Here is a tiny trained network, its code and every weight. The questions are about switching its units off for an input and a class, where a switched-off unit gives its printed mean instead of its output.

import numpy as np


def w(rows, s, z=0):
    codes = np.array(rows[::2]) - 128.0
    scale = np.full(codes.shape[1], s)
    scale[-1] = z or s
    return codes * scale


def f(y):
    return y / 2 * (1 + np.tanh(0.7978845608 * (y + 0.044715 * y**3)))


def log_softmax(a):
    a = a - a.max(-1, keepdims=True)
    return a - np.log(np.exp(a).sum(-1, keepdims=True))


def net(x, mask):
    res = np.array(x, float).reshape(1, 7) / 4 @ E
    y = f(res @ A[0][:, :-1].T + A[0][:, -1])
    res = res + np.where(mask, y, B[0][:, -1]) @ B[0][:, :-1]
    return log_softmax(res[-1] @ U[:, :-1].T + U[:, -1])


A, B = {}, {}
E = w([
[82,87,131],'x0',
[93,75,164],'x1',
[198,179,141],'x2',
[255,226,101],'x3',
[93,103,180],'x4',
[181,70,228],'x5',
[215,170,105],'x6',
],0.006)
A[0] = w([
[162,82,151,19],'neuron 1',
[156,131,115,3],'neuron 2',
[4,253,35,157],'neuron 3',
[147,180,53,188],'neuron 4',
[228,139,104,236],'neuron 5',
[141,165,153,15],'neuron 6',
[49,117,127,82],'neuron 7',
[81,153,180,127],'neuron 8',
],0.012,0.0027)
B[0] = w([
[174,113,170,128],'neuron 1',
[110,107,90,124],'neuron 2',
[127,134,207,254],'neuron 3',
[153,69,213,213],'neuron 4',
[1,114,115,224],'neuron 5',
[137,77,97,127],'neuron 6',
[218,158,135,179],'neuron 7',
[89,202,76,150],'neuron 8',
],0.0083,0.0079)
U = w([
[52,185,174,250],'0',
[193,151,196,250],'1',
[121,179,136,252],'2',
[38,135,183,75],'3',
[173,138,254,48],'4',
[51,103,132,19],'5',
[167,173,120,95],'6',
[240,211,30,4],'7',
],0.006,0.0028)

Each question gives the input, the list of numbers given to net, and the class t.
The units are the neurons (one row each of A and B). Each row of codes is followed by its name. A weight is (code - 128) times the scale printed after its matrix; where a second scale follows, it is the last column's (A, B and U).
mask holds one flag per neuron, in row order. A switched-off neuron (its flag False) gives its mean, the last column of its row in B, instead of its output. The means were averaged over made-up inputs and are rounded, as every weight is.
A unit's drop is (log p(t) with every unit on - log p(t) with that unit switched off) / (log p(t) with every unit on - log p(t) with every unit switched off).
unit that matters most: the unit with the biggest drop
top k neurons: the k neurons with the biggest drops, biggest first
drop when u is switched off: that unit's drop, to one decimal
input [3,-5,5,7,-6,3,0], class 5: unit that matters most : neuron 5
input [2,7,0,-6,-6,-6,-3], class 1: top 3 neurons : (neuron 7; neuron 5; neuron 3)
input [5,-3,7,3,6,-8,-2], class 4: top 2 neurons : (neuron 3; neuron 4)
input [-5,1,2,4,-5,5,0], class 3: top 2 neurons : (neuron 5; neuron 7)
input [-6,3,1,-7,-6,-8,-7], class 4: top 2 neurons : (neuron 3; neuron 7)
input [-8,0,0,2,-1,7,8], class 0: top 2 neurons : (neuron 5; neuron 7)
input [-1,-3,-7,-6,6,-8,7], class 4: top 2 neurons : (neuron 3; neuron 5)
input [-2,-4,4,-2,-4,7,8], class 0: top 2 neurons : (neuron 5; neuron 7)
input [3,-6,6,4,0,-2,8], class 0: drop when neuron 4 is switched off : -0.1
input [-1,0,3,-4,-4,-7,6], class 4: drop when neuron 4 is switched off : 0.5
input [1,-1,1,-5,5,-7,-6], class 4: drop when neuron 7 is switched off : 0.6
input [3,6,-4,-5,-6,-3,-5], class 1: drop when neuron 8 is switched off : -0.1
